Below is a small trained network, with its code and all its weights. Each question gives an input and a class and asks what happens when units are switched off, that is, made to give their printed mean instead of their output.

import numpy as np


def w(rows, s, z=0):
    codes = np.array(rows[::2]) - 128.0
    scale = np.full(codes.shape[1], s)
    scale[-1] = z or s
    return codes * scale


def f(y):
    return np.maximum(y, 0)


def log_softmax(a):
    a = a - a.max(-1, keepdims=True)
    return a - np.log(np.exp(a).sum(-1, keepdims=True))


def net(x, mask):
    res = np.array(x, float).reshape(1, 4) / 4 @ E
    y = f(res @ A[0][:, :-1].T + A[0][:, -1])
    res = res + np.where(mask, y, B[0][:, -1]) @ B[0][:, :-1]
    return log_softmax(res[-1] @ U[:, :-1].T + U[:, -1])


A, B = {}, {}
E = w([
[153,237,15,117,164,124],'x0',
[35,75,80,138,105,195],'x1',
[191,143,146,137,118,255],'x2',
[128,127,127,126,123,127],'x3',
],0.0072)
A[0] = w([
[151,137,112,127,135,203,13],'N0',
[50,81,100,130,122,209,3],'N1',
[56,60,208,131,123,116,35],'N2',
[41,108,68,127,135,130,121],'N3',
[122,141,79,131,134,117,189],'N4',
[69,69,218,131,127,120,230],'N5',
[92,122,107,130,132,129,115],'N6',
[136,124,130,123,127,50,146],'N7',
[149,140,115,135,138,203,17],'N8',
[66,115,89,121,130,123,121],'N9',
[65,82,113,130,115,205,217],'N10',
[175,79,239,124,121,188,159],'N11',
[166,148,116,132,134,252,176],'N12',
],0.016,0.0067)
B[0] = w([
[90,181,62,119,155,121,163],'N0',
[254,117,134,118,168,77,180],'N1',
[82,176,42,118,175,124,200],'N2',
[75,100,176,138,85,171,193],'N3',
[73,127,115,129,121,132,196],'N4',
[251,133,138,124,162,86,254],'N5',
[114,114,147,125,111,142,150],'N6',
[166,147,70,121,180,122,199],'N7',
[90,180,68,121,160,117,163],'N8',
[93,122,171,133,94,154,172],'N9',
[45,180,63,126,138,131,231],'N10',
[65,75,207,139,57,177,246],'N11',
[221,96,157,127,151,90,249],'N12',
],0.024,0.011)
U = w([
[254,95,160,121,159,77,3],'0',
[70,209,31,116,164,127,213],'1',
[70,63,201,152,1,209,196],'2',
],0.0082,0.002)

Each question gives the input, the list of numbers given to net, and the class t.
The units are the neurons (one row each of A and B). Each row of codes is followed by its name. A weight is (code - 128) times the scale printed after its matrix; where a second scale follows, it is the last column's (A, B and U).
mask holds one flag per neuron, in row order. A switched-off neuron (its flag False) gives its mean, the last column of its row in B, instead of its output. The means were averaged over made-up inputs and are rounded, as every weight is.
A unit's drop is (log p(t) with every unit on - log p(t) with that unit switched off) / (log p(t) with every unit on - log p(t) with every unit switched off).
The circuit of an input: a set's keep is (log p(t) with only the set's units on - log p(t) with every unit switched off) / (log p(t) with every unit on - log p(t) with every unit switched off). Starting from the 12 units with the biggest drops (on a tie, the unit counted first), units are removed one at a time, each time the one whose removal leaves the highest keep (on an exact tie, the one counted first), for as long as the keep stays at least 0.8.
circuit, biggest first: the units of the circuit, biggest drop first
unit that matters most: the unit with the biggest drop
top k neurons: the k neurons with the biggest drops, biggest first
drop of u: that unit's drop, to one decimal
input [-7,5,-4,-5], class 1: unit that matters most => N2
input [-4,0,5,-6], class 2: top 2 neurons => [N11, N7]
input [-6,1,-1,-1], class 1: top 4 neurons => [N2, N12, N10, N1]
input [-8,1,-6,7], class 1: top 2 neurons => [N2, N12]
input [-8,-6,2,0], class 2: top 2 neurons => [N11, N12]
input [6,1,-1,1], class 2: circuit, biggest first => [N5, N2]
input [-8,5,-2,7], class 1: top 2 neurons => [N2, N10]
input [-5,5,-2,0], class 1: top 2 neurons => [N10, N2]
input [2,2,-3,2], class 2: top 2 neurons => [N2, N3]
input [5,-7,0,-7], class 1: top 4 neurons => [N5, N12, N1, N11]
input [7,8,0,7], class 2: top 2 neurons => [N3, N9]
input [-3,2,-4,1], class 1: top 3 neurons => [N12, N2, N1]
input [-5,1,-8,-1], class 1: top 3 neurons => [N2, N12, N1]
input [1,3,-7,-2], class 2: circuit, biggest first => [N3]
input [-3,8,5,-8], class 0: top 2 neurons => [N1, N12]
input [-8,7,2,5], class 0: top 2 neurons => [N5, N1]
input [8,3,0,-1], class 2: top 2 neurons => [N2, N3]
input [-8,6,-6,3], class 1: top 3 neurons => [N2, N10, N12]
input [4,-5,-5,0], class 1: drop of N5 => 1.9
input [3,3,-1,7], class 2: drop of N7 => 0.1
input [-6,-5,6,7], class 2: drop of N1 => 0.0
input [-4,-4,7,-3], class 2: circuit, biggest first => [N11]
input [-3,8,5,4], class 0: drop of N12 => 6.0
